Below are the code and all the weights of a small trained network. Each question names an input and a class and asks about switching units off, where a switched-off unit gives its printed mean instead of its output.

import numpy as np


def w(rows, s, z=0):
    codes = np.array(rows[::2]) - 128.0
    scale = np.full(codes.shape[1], s)
    scale[-1] = z or s
    return codes * scale


def norm(h):
    return h / np.sqrt((h * h).mean(-1, keepdims=True) + 1e-5)


def f(y):
    return y / 2 * (1 + np.tanh(0.7978845608 * (y + 0.044715 * y**3)))


def log_softmax(a):
    a = a - a.max(-1, keepdims=True)
    return a - np.log(np.exp(a).sum(-1, keepdims=True))


def net(x, mask):
    res = np.array(x, float).reshape(1, 8) / 4 @ E
    u = 0
    for l in range(3):
        y = f(norm(res) @ A[l][:, :-1].T + A[l][:, -1])
        res = res + np.where(mask[u : u + 11], y, B[l][:, -1]) @ B[l][:, :-1]
        u += 11
    return log_softmax(norm(res)[-1] @ U[:, :-1].T + U[:, -1])


A, B = {}, {}
E = w([
[126,154,147,110,140,160,89,95],'x0',
[46,147,255,122,164,156,134,166],'x1',
[92,160,182,82,185,73,86,69],'x2',
[59,144,107,65,128,129,101,223],'x3',
[153,163,57,104,93,85,199,166],'x4',
[108,163,133,170,112,174,26,104],'x5',
[203,180,71,47,186,241,81,154],'x6',
[175,89,187,75,44,100,99,172],'x7',
],0.0069)
A[0] = w([
[14,152,198,119,70,89,115,192,131],'0.n1',
[121,152,118,62,150,192,38,212,93],'0.n2',
[63,167,13,81,121,90,98,139,71],'0.n3',
[131,70,73,35,99,156,104,41,47],'0.n4',
[168,144,117,254,34,181,51,75,72],'0.n5',
[138,174,158,189,16,165,63,39,57],'0.n6',
[124,130,56,174,157,155,235,100,35],'0.n7',
[97,196,155,158,58,153,95,63,5],'0.n8',
[149,249,67,154,187,78,45,63,46],'0.n9',
[92,147,102,22,175,99,219,152,35],'0.n10',
[184,80,111,190,86,124,115,134,94],'0.n11',
],0.0063,0.0025)
B[0] = w([
[95,109,128,196,224,70,132,205,255],'0.n1',
[131,171,53,91,80,246,126,127,238],'0.n2',
[192,172,170,254,60,116,104,82,180],'0.n3',
[96,141,118,101,144,91,76,158,151],'0.n4',
[165,125,116,73,209,94,178,142,203],'0.n5',
[145,55,164,43,157,152,154,137,177],'0.n6',
[105,173,104,111,97,152,90,176,187],'0.n7',
[166,81,196,93,127,151,145,160,130],'0.n8',
[166,91,109,117,76,68,54,109,210],'0.n9',
[221,89,144,132,118,140,118,107,182],'0.n10',
[144,91,120,144,167,144,154,179,164],'0.n11',
],0.0073,0.0036)
A[1] = w([
[67,64,251,161,139,137,180,60,162],'1.n1',
[86,159,97,146,24,173,161,191,36],'1.n2',
[181,222,164,219,176,165,196,66,195],'1.n3',
[131,140,72,106,179,118,39,117,135],'1.n4',
[50,120,230,130,184,131,143,170,154],'1.n5',
[132,46,144,208,52,76,244,255,158],'1.n6',
[137,94,139,166,142,90,216,19,3],'1.n7',
[148,177,51,209,76,190,212,198,224],'1.n8',
[148,35,50,105,176,123,153,245,102],'1.n9',
[68,84,180,66,109,95,109,123,132],'1.n10',
[118,112,91,115,46,112,196,210,9],'1.n11',
],0.0067,0.0021)
B[1] = w([
[87,204,135,130,111,153,116,143,179],'1.n1',
[162,65,150,92,197,94,109,76,156],'1.n2',
[134,117,128,27,122,71,69,173,158],'1.n3',
[138,128,180,105,83,110,178,174,164],'1.n4',
[129,173,146,201,114,139,81,120,186],'1.n5',
[161,91,125,109,128,55,216,95,254],'1.n6',
[92,121,147,52,112,155,78,160,154],'1.n7',
[26,134,177,25,140,109,102,176,217],'1.n8',
[154,107,135,88,110,154,98,96,192],'1.n9',
[155,254,74,137,182,137,131,186,145],'1.n10',
[193,53,157,123,208,134,145,112,166],'1.n11',
],0.0073,0.0076)
A[2] = w([
[126,73,155,130,164,122,211,94,36],'2.n1',
[69,135,114,170,130,57,137,131,93],'2.n2',
[157,139,112,166,134,227,116,188,88],'2.n3',
[191,136,145,146,156,114,124,135,79],'2.n4',
[146,127,80,179,186,160,71,91,103],'2.n5',
[109,179,59,108,144,171,132,172,73],'2.n6',
[96,98,143,150,100,205,63,162,153],'2.n7',
[77,58,88,102,97,125,192,146,17],'2.n8',
[144,176,86,105,78,172,138,169,105],'2.n9',
[101,152,159,197,128,113,169,165,4],'2.n10',
[94,131,247,149,182,133,69,108,161],'2.n11',
],0.011,0.0024)
B[2] = w([
[127,111,117,82,184,174,94,111,216],'2.n1',
[123,191,153,214,131,81,153,184,224],'2.n2',
[110,123,104,54,108,186,86,49,190],'2.n3',
[192,108,106,126,198,114,79,214,148],'2.n4',
[159,44,110,161,126,61,181,141,150],'2.n5',
[124,203,113,111,121,136,96,66,199],'2.n6',
[171,162,92,70,101,107,112,101,200],'2.n7',
[242,30,131,108,146,134,101,155,213],'2.n8',
[9,227,167,123,255,141,121,107,205],'2.n9',
[107,76,190,219,123,156,153,168,188],'2.n10',
[117,213,66,78,142,172,149,141,254],'2.n11',
],0.0075,0.005)
U = w([
[187,27,134,97,149,113,148,141,158],'0',
[70,159,181,252,147,104,155,174,167],'1',
[102,82,112,240,37,135,92,63,2],'2',
[98,200,110,87,153,213,86,112,139],'3',
],0.016,0.0053)

Each question gives the input, the list of numbers given to net, and the class t.
The units are the neurons (one row each of A and B). Each row of codes is followed by its name. A weight is (code - 128) times the scale printed after its matrix; where a second scale follows, it is the last column's (A, B and U).
mask holds one flag per neuron, layer by layer. A switched-off neuron (its flag False) gives its mean, the last column of its row in B, instead of its output. The means were averaged over made-up inputs and are rounded, as every weight is.
A unit's drop is (log p(t) with every unit on - log p(t) with that unit switched off) / (log p(t) with every unit on - log p(t) with every unit switched off).
The circuit of an input: a set's keep is (log p(t) with only the set's units on - log p(t) with every unit switched off) / (log p(t) with every unit on - log p(t) with every unit switched off). Starting from the 12 units with the biggest drops (on a tie, the unit counted first), units are removed one at a time, each time the one whose removal leaves the highest keep (on an exact tie, the one counted first), for as long as the keep stays at least 0.8.
units of the circuit, in order: the units of the circuit, biggest drop first
unit that matters most: the unit with the biggest drop
k most important neurons: the k neurons with the biggest drops, biggest first
top k neurons in layer l: the k neurons of layer l with the biggest drops, biggest first
drop of u: that unit's drop, to one decimal
input [-3,5,-2,-5,-8,0,0,3], class 3: unit that matters most	2.n11
input [-6,6,-4,-5,2,-5,-4,-4], class 0: 2 most important neurons	[1.n6 2.n8]
input [6,-7,2,0,-2,-8,0,-8], class 1: 3 most important neurons	[0.n7 0.n9 0.n2]
input [-8,-3,6,-8,-5,5,-2,-3], class 3: 3 most important neurons	[2.n11 1.n7 1.n1]
input [4,-7,-4,-7,-3,-7,6,3], class 3: top 3 neurons in layer 0	[0.n1 0.n9 0.n10]
input [3,5,-7,0,-3,-8,-5,7], class 1: units of the circuit, in order	[1.n5 0.n1]
input [6,-4,-1,-4,-7,-6,-2,-3], class 3: 2 most important neurons	[1.n6 1.n7]
input [-7,-4,-3,0,-2,-4,7,4], class 3: 4 most important neurons	[1.n6 0.n1 2.n9 0.n2]
input [7,6,0,7,3,-7,-3,3], class 1: 2 most important neurons	[1.n5 0.n1]
input [-7,-6,-2,-6,-1,-5,8,1], class 3: 2 most important neurons	[1.n6 2.n9]
input [-6,1,-3,-6,-2,5,-5,-1], class 0: 2 most important neurons	[1.n6 0.n5]
input [-3,3,-4,-8,0,7,-4,2], class 0: top 2 neurons in layer 0	[0.n5 0.n11]
input [-8,4,2,-5,8,1,-3,-1], class 0: 2 most important neurons	[1.n6 2.n8]
input [8,-4,-6,-5,-6,4,-4,2], class 0: units of the circuit, in order	[0.n5]
input [-4,-5,0,-8,-6,-1,-6,-5], class 0: drop of 2.n2	0.0
input [-7,-1,-1,-4,-8,-3,7,8], class 3: drop of 1.n11	0.1
input [4,8,4,-1,6,0,0,6], class 1: drop of 0.n1	0.7
